C: [-45   2   9  -4  17 -36  38 -55  94   4  -6  61 -17  -7 -18]
N: [ 11  10   6 -20   6 -20  29  -3  17  18  -5 -11 -25  -6   9]
G: [ -20   14  -99   10  -29  -69  -41   29 -110   -6   19   78   24   60
    5]
V: [ -20   14  -99   10  -29  -69  -41   29 -110   -6   19   78   24   60
    0]
then: [94  4]
[-6 61]
perm: [  24   19    5  -29   14   78   10  -41  -20  -99   60   29   -6 -110
  -69]
G

Y: [-30  69  25  31  25  53]
H: [46 16 30 29 45  8]
M: [-3 25 30 16 29 29]
L: [-4 30 29 16 29 25]
R: [-27  47  89  16  20  73]
X: [-27  47  89  16  89  73]
which: [-27  47  89  16  89  73]
X
then: [30 29 16]
[29 25]
perm: [ 89  89  16  47  73 -27]
X
perm: [46 29 45  8 30 16]
H
perm: [-4 16 25 29 29 30]
L

kagut: [-14 -11  22  16]
fefot: [ 1 11  6  6]
pusal: [ 1  3  2 -2]
tad: [-1 -2 -4  1]
ven: [ 7 47 -3 -7]
Kofof: [  9  66   7 -12]
Kada: [ 9 66 91 11]
tagi: [ 1 -1 -4 -1]
Fel: [  0  -7 -48  -8]
perm: [-4 -1 -1  1]
tagi
which: [ 1 -1 -4 -1]
tagi
which: [ 7 47 -3 -7]
ven

movu: [  32  -37  -34  -28  -11  -27  106  -17   60   22    2  -23   16  -18
   37  -84  -58    4 -108   73]
gor: [ -27  106    3  -84  -37  -58  -34   16  -11 -108   22  -17  -23    2
   32  -28   60  -18   37   73]
nasi: [ -28  -58   32   37   22  -27  -38 -108   60  -18    3  -11   73   16
  -84    2  -17  -34  -23  106]
perm: [  73 -108    4  -58  -84   37  -18   16  -23    2   22   60  -17  106
  -27  -11  -28  -34  -37   32]
movu
perm: [-108  -84  -58  -37  -34  -28  -27  -23  -18  -17  -11    2    3   16
   22   32   37   60   73  106]
gor
then: [ -37  -58  -34   16  -11 -108   22  -17  -23]
[ 2 32]
perm: [ -18  -37 -108    2   16  -23  -58  -84   73    3   37   32  106  -11
  -27   60  -17  -34   22  -28]
gor
perm: [-108  -84  -58  -37  -34  -28  -27  -23  -18  -17  -11    2    4   16
   22   32   37   60   73  106]
movu
then: [ 60  22   2 -23  16 -18]
[ 37 -84]

Fetam: [-39  32  16 101  34 -21]
Gove: [ 14 -11  21 -18 -13  14]
vug: [-15   8  42 -23  -8 -19]
taded: [-35  16 -19  -6 -10 -22]
gom: [-9  5 15 36 10  4]
gume: [-18  -2  50 -21   4 -16]
Bav: [ -6 -22 -19 -10 -34  16]
tozo: [ -7   8 -21 -13 -22  -5]
kigon: [-37  26 -44   5 -22 -12]
Sebe: [-32  14 -16  41  -7 -11]
fip: [ -2  -7  14  17 -10  16]
then: [-11  21]
[-18 -13]
perm: [ -6 -10 -22 -35  16 -19]
taded
then: [ 5 15]
[36 10]

vos: [ -62   -8 -100    0  -43]
fofo: [ 9 10 40  2  5]
tek: [-16 117   0  10 -44]
Roka: [-44  11 117   0 -16]
bar: [ 8 27 95 19 -3]
Geg: [-54  -8 -14  -8 -25]
Kamaz: [15 24 60 18 -2]
perm: [-44 -16   0  11 117]
Roka
then: [-54  -8]
[-14  -8]

Duka: [ -6 -70  25 -41  30  37 -59  -6]
Zazu: [ -4 -61 -29   1   7  -5 -52  -6]
musa: [ -4   1 -52 -60 -29   7  -5  -6]
Tapov: [ -50   -4   19 -103  -90  -12   10   -5]
perm: [  -5   10  -12  -90 -103   19   -4  -50]
Tapov
perm: [ -6  -4   1  -5 -60   7 -52 -29]
musa
perm: [-61 -52 -29  -6  -5  -4   1   7]
Zazu
then: [  19 -103  -90  -12]
[10 -5]

vivi: [107  -9 -49 -48]
fera: [107  -9 -49 -33]
loro: [ 65 -60 -37 -51]
Rigo: [  65  -66   41 -111]
mon: [ 74 -34   3 -51]
gona: [ 65 -60  18 -93]
tazeg: [-23 -34  24 -43]
zibo: [ -6 -79   5 -60]
kope: [103  36  -1  19]
perm: [-33 -49  -9 107]
fera
which: [  65  -66   41 -111]
Rigo
which: [ 74 -34   3 -51]
mon
which: [103  36  -1  19]
kope

dasop: [-46  95 -91  55  64 -34  72   4 -82 -66]
vebad: [  75   68  -63 -102   13  114   58   23   67    5]
rase: [  41  -97   92 -113  -77   40   55  -87  -77  -31]
Tidi: [  -9   -6  -43  102   65  -45 -102  -10  102   24]
gubet: [  43  -97 -103  -25  -37   -4   68  -88  -74   98]
zuluk: [  43   84   39  -53  107   13 -103  -27 -111   73]
nete: [  11   21 -103    6   49   16  -26  -90 -111  -46]
Toles: [ -25   55   30  -56  -64   35   74 -116   63  -89]
vefez: [ 116 -109  107   -8  109   -6 -109   37   92  -83]
matig: [ -97   43  -38 -103  -88   98   68  -25   -4  -74]
vod: [-38  -6 -30 -83 104 -47  41 -74 -15 -98]
lum: [  73 -107   89  -86  -57  -90   46  -57  -83 -114]
perm: [-103  -25  -37   -4   68  -88  -74   98   43  -97]
gubet
then: [  41  -97   92 -113]
[-77  40]

